Below is a small trained network, with its code and all its weights. Each question gives an input and a target symbol and asks what happens when units are switched off, that is, made to give their printed mean instead of their output.

import numpy as np


def w(rows, s, z=0):
    codes = np.array(rows[::2]) - 128.0
    scale = np.full(codes.shape[1], s)
    scale[-1] = z or s
    return codes * scale


def f(y):
    return np.maximum(y, 0)


def softmax(a):
    e = np.exp(a - a.max(-1, keepdims=True))
    return e / e.sum(-1, keepdims=True)


def log_softmax(a):
    a = a - a.max(-1, keepdims=True)
    return a - np.log(np.exp(a).sum(-1, keepdims=True))


def net(x, mask):
    ids = ['Ψαβδεζλμξπσφ'.index(c) for c in x.split()]
    T = len(ids)
    res = E[ids] + P[:T]
    u = 0
    for l in range(2):
        q, k, v = (res @ M[l].T for M in (Q, K, V))
        z = softmax(np.where(np.tri(T) > 0, q @ k.T / 4**0.5, -1e9)) @ v
        res = res + np.where(mask[u], z, O[l][:, -1]) @ O[l][:, :-1]
        u += 1
        y = f(res @ A[l][:, :-1].T + A[l][:, -1])
        res = res + np.where(mask[u : u + 12], y, B[l][:, -1]) @ B[l][:, :-1]
        u += 12
    return log_softmax(res[-1] @ U[:, :-1].T + U[:, -1])


Q, K, V, O, A, B = {}, {}, {}, {}, {}, {}
E = w([
[145,78,85,209,199],'Ψ',
[114,41,119,35,149],'α',
[59,48,18,120,107],'β',
[185,203,184,41,69],'δ',
[82,120,171,243,64],'ε',
[114,160,9,116,90],'ζ',
[138,51,199,50,66],'λ',
[85,112,12,120,97],'μ',
[228,63,132,91,216],'ξ',
[114,1,224,162,79],'π',
[161,164,199,193,153],'σ',
[36,177,243,124,61],'φ',
],0.0066)
P = w([
[4,180,92,111,214],'0',
[165,142,106,123,112],'1',
[167,146,107,125,108],'2',
[171,143,109,128,109],'3',
[169,144,111,132,110],'4',
[164,142,113,125,104],'5',
[166,136,105,124,106],'6',
[161,134,106,124,104],'7',
[150,129,108,125,106],'8',
[151,135,103,121,107],'9',
[160,137,103,124,100],'10',
],0.0041)
Q[0] = w([
[177,123,251,173,166],'L0H1',
[47,167,135,182,66],'L0H1',
[132,94,188,43,88],'L0H1',
[119,169,148,51,131],'L0H1',
],0.027)
K[0] = w([
[247,102,121,220,17],'L0H1',
[2,206,185,195,81],'L0H1',
[137,56,176,19,33],'L0H1',
[140,178,132,6,82],'L0H1',
],0.018)
V[0] = w([
[42,28,61,129,127],'L0H1',
[197,77,169,1,106],'L0H1',
[198,200,34,135,101],'L0H1',
[160,144,75,217,82],'L0H1',
],0.0072)
O[0] = w([
[2,143,132,168,126,182],'L0H1',
[100,138,145,28,168,89],'L0H1',
[172,173,57,140,166,2],'L0H1',
[163,142,110,187,166,86],'L0H1',
],0.009,0.00084)
A[0] = w([
[92,216,29,123,111,46],'L0N1',
[139,126,39,52,172,160],'L0N2',
[169,122,32,163,176,95],'L0N3',
[76,144,56,238,152,96],'L0N4',
[178,149,146,67,107,122],'L0N5',
[126,90,188,168,191,147],'L0N6',
[68,85,74,68,102,145],'L0N7',
[136,84,1,153,194,177],'L0N8',
[148,50,175,138,19,205],'L0N9',
[124,217,212,151,221,252],'L0N10',
[151,133,110,129,154,43],'L0N11',
[153,130,174,224,155,43],'L0N12',
],0.0092,0.0014)
B[0] = w([
[162,58,215,142,130,165],'L0N1',
[112,112,48,75,197,193],'L0N2',
[54,171,130,143,190,201],'L0N3',
[147,136,47,212,23,245],'L0N4',
[85,142,134,152,71,180],'L0N5',
[144,93,145,137,183,182],'L0N6',
[181,92,161,59,81,252],'L0N7',
[149,187,107,139,249,218],'L0N8',
[136,142,241,175,117,232],'L0N9',
[192,243,134,151,181,206],'L0N10',
[120,109,132,124,100,140],'L0N11',
[146,87,35,64,99,218],'L0N12',
],0.016,0.0037)
Q[1] = w([
[107,95,150,145,20],'L1H1',
[48,206,109,55,6],'L1H1',
[103,39,120,55,146],'L1H1',
[252,209,196,91,154],'L1H1',
],0.016)
K[1] = w([
[19,135,187,163,101],'L1H1',
[2,168,88,53,12],'L1H1',
[78,60,155,67,202],'L1H1',
[235,241,205,78,110],'L1H1',
],0.015)
V[1] = w([
[84,148,49,65,25],'L1H1',
[249,93,162,128,103],'L1H1',
[190,234,96,109,196],'L1H1',
[255,142,86,63,25],'L1H1',
],0.0074)
O[1] = w([
[151,204,203,85,125,97],'L1H1',
[206,123,79,117,134,203],'L1H1',
[170,72,169,195,176,254],'L1H1',
[254,176,149,93,147,233],'L1H1',
],0.0087,0.0053)
A[1] = w([
[140,64,135,82,90,109],'L1N1',
[96,95,171,167,77,203],'L1N2',
[136,178,188,74,142,252],'L1N3',
[126,105,141,177,150,71],'L1N4',
[110,75,5,97,133,165],'L1N5',
[140,39,212,97,101,90],'L1N6',
[118,109,237,153,84,144],'L1N7',
[119,101,89,51,206,43],'L1N8',
[160,63,151,115,130,171],'L1N9',
[141,93,126,156,29,149],'L1N10',
[163,110,124,148,61,236],'L1N11',
[141,152,229,171,139,185],'L1N12',
],0.011,0.0015)
B[1] = w([
[114,139,139,171,53,222],'L1N1',
[41,112,95,132,174,185],'L1N2',
[92,222,104,143,89,254],'L1N3',
[198,150,126,142,112,253],'L1N4',
[6,121,108,165,74,198],'L1N5',
[198,41,147,196,90,240],'L1N6',
[109,154,191,176,211,200],'L1N7',
[131,77,41,62,192,210],'L1N8',
[187,93,131,130,117,234],'L1N9',
[80,92,180,55,159,232],'L1N10',
[131,133,166,58,159,248],'L1N11',
[124,210,91,93,165,228],'L1N12',
],0.016,0.0072)
U = w([
[90,149,87,221,108,183],'Ψ',
[155,113,48,65,4,134],'α',
[74,113,133,105,110,141],'β',
[85,238,97,94,135,4],'δ',
[118,105,191,5,149,127],'ε',
[165,37,133,139,86,8],'ζ',
[139,147,220,164,47,148],'λ',
[98,122,134,113,132,199],'μ',
[104,65,66,77,199,33],'ξ',
[119,46,210,146,155,110],'π',
[250,138,145,151,198,197],'σ',
[66,183,175,133,236,48],'φ',
],0.0035,0.0024)

Each question gives the input, a string of symbols that net reads in full, and the target symbol t.
The units are the heads (4 rows each of Q, K, V and O) and the neurons (one row each of A and B). Each row of codes is followed by its name. A weight is (code - 128) times the scale printed after its matrix; where a second scale follows, it is the last column's (O, A, B and U).
mask holds one flag per unit, layer by layer, with each layer's heads first. A switched-off unit (its flag False) gives its mean, the last column of its rows in O or B, instead of its output. The means were averaged over made-up inputs and are rounded, as every weight is.
A unit's drop is (log p(t) with every unit on - log p(t) with that unit switched off) / (log p(t) with every unit on - log p(t) with every unit switched off).
The circuit of an input: a set's keep is (log p(t) with only the set's units on - log p(t) with every unit switched off) / (log p(t) with every unit on - log p(t) with every unit switched off). Starting from the 12 units with the biggest drops (on a tie, the unit counted first), units are removed one at a time, each time the one whose removal leaves the highest keep (on an exact tie, the one counted first), for as long as the keep stays at least 0.8.
circuit, biggest first: the units of the circuit, biggest drop first
k most important neurons: the k neurons with the biggest drops, biggest first
top k neurons in layer l: the k neurons of layer l with the biggest drops, biggest first
drop of u: that unit's drop, to one decimal
input σ π ξ σ β β σ ζ, target σ: 2 most important neurons	L0N10, L0N12
input σ σ σ μ, target σ: circuit, biggest first	L0H1, L0N12, L1H1, L1N5
input φ λ π, target π: top 2 neurons in layer 1	L1N6, L1N7
input σ μ σ α μ β β, target σ: 4 most important neurons	L0N8, L0N10, L0N12, L0N9
input ε μ ζ, target δ: 2 most important neurons	L0N4, L0N12
input β β σ σ Ψ, target Ψ: 3 most important neurons	L0N8, L1N5, L0N3
input π α β α σ δ ξ φ σ ζ, target β: top 2 neurons in layer 1	L1N5, L1N10
input ζ μ β ε α μ, target Ψ: 3 most important neurons	L0N8, L0N3, L0N1
input δ σ α π σ σ λ σ β β, target ξ: 4 most important neurons	L1N8, L0N2, L0N8, L0N4
input β ζ π μ, target ε: 3 most important neurons	L0N4, L1N10, L0N1
input Ψ φ σ α σ μ ζ α Ψ β, target φ: 2 most important neurons	L0N4, L0N12
input ξ Ψ Ψ σ α ε α α β, target ζ: 4 most important neurons	L0N4, L0N8, L0N5, L0N12
input σ π σ σ λ ξ α μ β μ, target σ: 4 most important neurons	L0N8, L0N12, L0N10, L0N9
input σ β β σ β σ α σ σ β, target σ: 2 most important neurons	L0N8, L0N12
input ξ σ δ β φ ε μ, target ζ: most important neuron	L0N1
input ξ α β σ σ β, target ζ: top 4 neurons in layer 0	L0N4, L0N8, L0N7, L0N10
input Ψ δ ξ Ψ λ σ β σ ζ, target φ: top 2 neurons in layer 0	L0N4, L0N1
input β δ β ζ, target ε: 4 most important neurons	L0N4, L0N1, L1N10, L1N11
input λ ε α α β α σ β, target α: top 2 neurons in layer 1	L1N3, L1N8
input Ψ ζ σ σ μ, target φ: top 2 neurons in layer 1	L1N2, L1N7
input ε σ σ σ ξ π β β, target δ: top 4 neurons in layer 0	L0N4, L0N12, L0N8, L0N3
input π λ α σ β μ, target β: top 3 neurons in layer 0	L0N10, L0N9, L0N1
input α α σ ε σ β ξ ζ, target λ: top 3 neurons in layer 0	L0N7, L0N1, L0N8
input σ β σ σ Ψ ζ, target σ: top 3 neurons in layer 0	L0N12, L0N10, L0N1
input ζ σ β σ ξ β π β ε β, target Ψ: drop of L0H1	0.6
